[ -81 -125  220  176  -84  -47 -140  398   46 -196 -110 -161  470 -226
  300  108   23  141  -93 -402 -244  257  104  221   43  407  138  -13
 -543 -213  -38 -214 -522   -3] : k742
[-188   27  112 -142 -277   66  -42    8 -148   46  -77 -250 -177  133
    6    5  -71    5  182  384  -30  -36  -99   90    7   97 -163   -7
  -90  219 -134 -193  135 -128] : k742
[  50 -179 -465  189  -22  -11    5 -185  280 -288 -249  373   63  226
  -13 -260  225  182 -302  -94  -10   55   -3 -228   33  108  -67  -74
  -28  337  -36  102   47   71] : k801
[ 168    9   96  -43  139    9 -197   32 -113  162   55  -63  -12  -66
  100  187   34 -187  -10  -74 -135 -230 -121  123 -194  165  -47  -89
 -140  156 -257 -111  -17 -139] : k127
[  34 -163 -299  516  470  -24  -69  -40  320  295   68  306   14  260
   18 -230 -351  118 -899  193  -27  181  128  -10  209   53   39  -81
  -51  497  164  -52 -355 -223] : k691
[-186   21  111 -150   47  191   94  154  211 -191 -101 -149   78 -208
   64  150  -61 -136  182   88  301  101  -59  -60  -51 -175    9   30
   24 -325   -6   21  -82  -40] : k798
[  -1 -209  -55  249  380    0   38   19  359   27   31   27  564   31
    5 -248   16 -103 -384 -219 -133  365   51  103  220 -171 -305  309
   64   70  240  156 -201  405] : k127
[ 201 -334 -191  -85 -186   44  -69 -145   95  -53  -50  327   42  255
  -47 -420  316   58 -284 -307 -188 -175 -126 -233 -257  -39 -168 -124
 -150  342 -182   32  175  163] : k127
[ 136   44  -20   91  250    7   13   80 -137   29 -129 -258  304  122
   95  131   99  140    5  -93 -122 -134  -55  159   23  129   10  -78
 -257  166   15   59 -119  -83] : k127
[-107 -193  -40  110  565  106  -46  -20   77  430  435  132  196  189
 -236  -19   39  154 -306  389 -105  384    7  211  391 -282 -128  114
  532 -445  338  139 -415  121] : k798
[  70  -84   15  -69  129   22  -26   48  -15   61  239  220  -14 -213
  201  131   30 -348  160 -332   80   10 -163 -106  -16  -80  229   -8
  -86  140   33    0 -129 -269] : k945
[ -33  -40  -61  209  386   97   46  -83  339  -38   18  305  186  100
   18  -75 -293    7 -271  -87  255  190   47 -153 -100  -30  -61  165
  136  237   95   69  -83 -155] : k885
[ 124   18  -11  115  279    6  -17   42 -167   54  -67 -278  351  214
   38   53   66  174    4  -67 -227 -132  -40  167   33  135  -51  -60
 -240  114    9   52 -178    4] : k85
[-174   -6   69 -145   18  180  101  145  154 -138  -78 -102  -45 -204
   54  198  -52 -160  283   61  317  118  -47  -48  -13 -243   82   57
  125 -320  -18   -2  -91 -102] : k742
[-118  168   90   61  131   32   14   14 -152  -26   98   14  -61  -47
 -439 -151 -314  267 -107  342  -91  270   21  103  593 -167   17  109
  277  275  421 -102 -358  276] : k127
[ 273 -454   51  171    1  -10  116 -174  295 -185 -160  373  266  123
  -94 -341   38  397 -161 -115  -18  -98  -96 -352  -27  -38   54  176
  -22  316   92  147  197 -152] : k801
[ 139    2   16  118  261  -12    5   25 -166   -7  -81 -270  361  188
   57   72   82  180    4 -110 -183 -152  -24  176   58  147   -7  -46
 -223   77   55   78 -162  -29] : k902
[ 137    5   18   76  250   -4  -36    7 -135   21   -5 -270  325  137
   75   69   92  140   -1 -122 -177 -194  -60  183   38  131  -32  -34
 -241   -2   43   73 -193  -57] : k902
[  45  -16  196  -39  386   10   -8   85 -121  200  366   -3  389  -79
  301  164 -192 -330  150 -221  184  -43  -84 -110  -13 -185   67   24
 -255   36  133   58 -501 -395] : k902
[ 142   -4  -37   49  202   -5  -13   54 -173   35  -69 -215  307  192
   26   47   98  173    3  -94 -194 -125  -46  156   32  187  -32  -71
 -211  163   10   39 -175  -15] : k902
[ 147   32  -46   80  250    7  -15   36 -141    7 -109 -288  268  187
   21   59   48  171   18  -36 -170 -183  -38  176   39  220  -55  -60
 -187  175  -11   51 -102  -23] : k885
[-309  -34   63   29  141  -81  -70  -22   93 -362 -138 -204  320  -92
  114  387   -8  383  569 -117  -58   13 -194 -191  110  333   11  -32
 -387 -342  -27  -71 -387 -133] : k85
[ 152   53   16   79  262   13    6   76 -132    3  -99 -239  309  102
   57   89   88  106   28  -47 -125 -122  -58  149   48  171  -17  -61
 -200  170   18   78 -105  -80] : k885
[ 115 -274 -151   -5   -3  140  -28  133   83  -66 -271   43  212  117
 -191 -194   59  257 -243   -6 -199  120  -10   -6 -119  -91 -152 -141
 -112  364 -205  -63  -95  220] : k517
[-172    9  125 -132   37  173  109  153  219 -149 -119  -73   -5 -220
   61  147  -68  -93  155   67  329  110   -3  -65  -53 -237   80   61
  119 -300  -11   51   30  -29] : k127
[  85  -44  -93  -91 -131  -54   52   72 -123   10  -54  -88   57  242
  -90  -47  147  139   13  121  -44  -14 -103   28  -31   79 -114 -111
 -116  288   10  -83   49   -2] : k885
[  14 -340 -338 -112   83  132 -295 -151  -86 -284   19  -80   88  335
  134 -348  169 -269 -281 -320 -286  190    5  131  188  196   48   43
  371  314 -100 -138 -246 -101] : k801
[ 291   76  -92  188  115 -115  -51 -362   52  328  352  175  497   51
   25 -247   34   41 -295 -159   76  -47  143  -62  440 -806   32  310
   67 -334  560  194 -240  355] : k742
[ 151   60  249  -30  423   50  159  133   46  198  170  129  440 -175
  123   41 -114 -220   51 -129  191   93  -43 -141   57 -208  254   32
 -255  132  150  224 -201 -349] : k798
[-143   23   99 -285   98   67  133   89   92  122  477 -280   74 -283
 -218  321    0  274  174  488   77   92 -165  427  221  435 -336   87
  259 -483  345   95  117   19] : k742
[-118  -44  131 -131   17  191   99  151  205 -180 -126  -90   36 -236
   52  188 -111 -136  218  -25  323   84  -25 -128 -107 -200   85   21
   97 -294  -90   25  -57  -27] : k798
[ 288 -372  125  213 -182  -72 -307    8 -194  300  244 -179  218   45
  -16  175   -7   26 -403 -500 -596   65   55  262 -167    6    4 -210
   45 -185    9 -451   78  593] : k801
[ 115 -279 -211  123  207   42 -150 -268  -10  167  108 -100  465  258
   23   23   10  187 -182   19 -369 -219 -203  -21   29  442 -361  -10
 -111   75  -83   -5 -304   27] : k945
[ -59 -105  -12 -198   47   25  118  -76  113    0  -59  117  196  202
  -42 -249  138   -7 -253   93   -2   -3 -166 -313 -132  231  -98  -78
 -137  136 -125  149  -12 -145] : k691
[ 313 -260 -215  170  139   72 -202  128   91 -207 -191  -94 -125 -146
 -282    6 -144  243 -202  -74 -211   28   -6  268  253  297 -259 -128
  385  610  267 -421  -11  155] : k127
[ -20  183 -181   85  128   12 -112  -51 -115   60  260  -19    5   -5
    0   70   18  -84   35   66 -132   72  -99  203 -169  -89 -194   -6
 -137   84  -31  -67  104   49] : k85
[  16  140 -248   68   43   -8  -91 -117  -91  -17  304   21   14    9
  -20  -25   40 -252  -51  123 -120  148  -86  173  -82 -113 -184   13
  -25  123   62  -95  145   57] : k742
[-193   10  121 -101  120  205   77  156  161 -205  -53 -169   40 -208
   55  186  -87 -116  221  101  266  108  -64  -29  -79 -252   10   53
  117 -375    0   35 -112  -57] : k945
[-363  120 -135   69   29   93   95  -83  -13 -390  253 -327 -358  -69
 -119  468 -259   34  516  102  101  209 -245 -109  -98  344   33  -39
  383 -413  -53    7 -131 -177] : k798
[ 139   27  247 -166  273   86  133  214   78  103  191   76   45 -329
  114  262 -201 -305 -121   28  267  -34 -201  -21 -172  255  110  -97
 -129  447   10   74 -119 -625] : k801
[-167 -103  120 -114   63  198   48  158  146 -170  -62  -77   66 -191
   57  149  -27 -100  198  -35  231  149  -18  -37  -61 -266   31   36
  129 -347  -48   11 -104   13] : k801
[ 104  133  231 -189  295    2   36  235  -30  146  274   -2  115 -220
  230  220   24 -301  197 -120  273 -117 -172  -30 -147  160   23  -84
 -239  100   -2  113  -72 -392] : k691
[  66  253 -260  157   59   55  -93  -94  -77 -106  179  -24  -14  -89
  -53   11   -1 -158  -84  226 -149  111  -97  206 -145  -57 -203   -4
  -14  212   26  -52  206   33] : k945
[ 108 -150 -153 -119   68  108  119   18  177  -21 -188  171  190   56
   52  -10  173  -41 -106 -123  209  -39 -167 -297 -206   81  -35 -231
 -164  271 -199   47  330  -31] : k902
[-166 -126  107 -142  -27  184   70  142  239 -191 -106  -88  -10 -247
   92  181  -66 -175  187  -76  301  111  -39  -42  -57 -196   62   62
  120 -302  -46  -30  -56  -50] : k517
[ 101 -265 -200 -163 -242  -37   47   31   53  -75 -238  179 -197  -35
 -170  -18  190   55 -164 -192   30  -79 -167 -173 -265   -2 -230 -240
  -53  455 -216 -182  361  292] : k885
[ 146 -312  -79   -1 -170   27 -222 -142  118   51  135   25  197   86
   -5  173   93  -37 -283 -402 -147  116 -103  -14  103  503 -155 -197
  201   78 -131 -206 -159  225] : k742
[-206   -4  126  -84   87  173   73  136  199 -193  -46 -102    3 -211
   88  159 -109 -168  276   26  337  112  -24  -89  -40 -211   18   63
  108 -388  -40   26  -98  -92] : k945
[ 114  -70   35 -211 -151   87  112  101   99  -65 -233  206   54 -122
  -74  -54  196   59 -196  -60   96   56 -186 -276 -246  -85   60 -247
 -263  434 -232   59  190  -87] : k742
[ 152    7  -25   90  239   -1  -29   49 -141   12  -93 -301  299  160
   39   79   70  170   23  -89 -189 -144  -17  216   51  140  -66  -45
 -204  137   25   34 -151    1] : k742
[  -7  303 -196   78  129   39  -75  -13 -184   41  184  -81  -14   22
  -86   92    7  -81   -5  253  -94   45 -131  195 -183   53 -300  -62
  -94  165  -86  -70  123   83] : k127
[ 354  -80 -184  130  -28 -126   34  103   29  254 -258  287  102  377
  -61 -160  170   36 -461 -181 -117 -149  -19 -216 -244  187   39 -304
 -343  591 -256  -76  205  328] : k798
[  82  280 -214   90   35   63 -136  -29 -111  -71  192  -35   70 -112
   44   95   26 -185   34  171  -39   87  -87  208 -115  -95 -182  -25
 -123  194    4  -92  101   -4] : k742
[-151   -9  109 -146   66  204   75  185  207 -188 -123  -95   22 -212
   57  170  -76  -81  246   51  303  110   26    2  -60 -162   58   61
  127 -308  -50   32  -34  -39] : k742
[  85  170 -186   77   32   28  -88  -49 -227   16  241  -35  122   -1
  -25   81   -3 -103  -57  145 -124   65 -125  166 -105  -60 -175  -32
  -76  210   24  -98   24   90] : k945
[ 166    0  -65  122  299   -7  -18   20 -188  -13  -72 -243  363  211
   62   25   82  148  -35 -112 -208 -125  -52  161   75  127  -23  -27
 -195  253   72   60 -161  -25] : k127
[  54 -275 -144 -114 -233   -2  -15  -46  159 -116 -271  159 -120  128
 -165 -276  110   47 -567  205 -228    8 -136 -137 -340  169 -210 -131
  -15  528 -254 -132  288   59] : k945
[-174   32  192 -126   81  219   91  187  255 -159 -164 -129   53 -268
  105  179  -85 -113  254   56  368  106  -18  -75    8 -211  100   56
   82 -366  -10   41  -35 -111] : k945
[ 164   15  -55   70  239   26   15   46 -162  -29 -115 -259  296  169
   15   64   85  162   26  -87 -141 -125  -45  175   50  122  -38  -43
 -147  214   39   61 -130  -43] : k127
[ -28   92  239  395  383  -23   66  190  313 -146  -18   72  125  -59
    3 -108 -253 -304 -412  114   43  531  150   10    4  206  233   53
   86   76  -89   62   -2 -335] : k885
[ 129   20    9   93  229  -14  -15    9 -168   10  -54 -276  303  150
   57   89   69  136   -8 -142 -171 -177  -59  171   53  123  -17  -46
 -256  115   39   68 -263  -49] : k691
[-194  -20   99 -175  -34  203   53  145  114 -188 -106 -103  -85 -238
   44  204  -70 -147  310   -4  298   97  -53  -70  -73 -257   45   34
  158 -287  -70  -34  -62  -11] : k517
[ 223 -296   54 -150   -2  169  116   76   19  143 -387 -243 -341 -101
 -303  310 -111  386 -338  -47   61 -305   34  475 -152  286  -56 -171
  325  291 -116 -240  614   72] : k127
[  42 -245  -77  -12  230  258 -208  -57  137  184  -23 -194 -102   16
 -226 -259 -399 -107 -829 -117 -354   70   53  485    7  186 -165   74
  193  490 -179 -281 -123  132] : k798
[  60  205 -211   31  108   31  -47    9 -161   91  245  -51   43   44
  -55   49   90 -132  -85  272  -84   92 -153  222 -121  -44 -237  -47
  -71  193   43  -48   55  -10] : k798
[ 316 -133  319  228   75 -421  -79  337  -82  343  269 -200  305  210
  -34 -129 -358  301 -193 -363  -85  -32  485  486  260   46  -67   63
 -323   77  414 -287 -353  250] : k517
[ 155  -22   -7   75  236   14   -8   59 -160   36  -88 -265  356  142
   45   67   79  109  -17  -93 -206 -111  -47  169   67   98  -10  -70
 -222  160   43   39 -176   -5] : k517
[ 123  286 -190  120  108   36  -91    2  -92   -6  208  -24   18 -102
    0   47   -4 -226   -6  159  -25   90  -71  206 -155   11 -191    2
  -49  206  -35  -47  163  -39] : k691
[-188    4  137  -69   41  168   99  190  265 -144 -170  -69  -16 -223
   41  146 -111  -39  171   61  331  107    3  -80  -57 -212   83   40
    9 -318  -68   20  -59  -27] : k691
[ 410 -175  292   70 -156   97  114   70   92 -294 -393 -239  204   15
 -273 -213   65  418 -243 -129 -102 -180  116   51  173  422  251   -9
  200 -176 -108  140   25    9] : k885
[ 286  -34  199 -181  130   42   73  157  -47  -11  171   23  109 -175
  112   58 -114 -438  119 -184  245  -82 -132  -78  -56   14  219  -28
  -89  404  -57   22  -48 -420] : k902
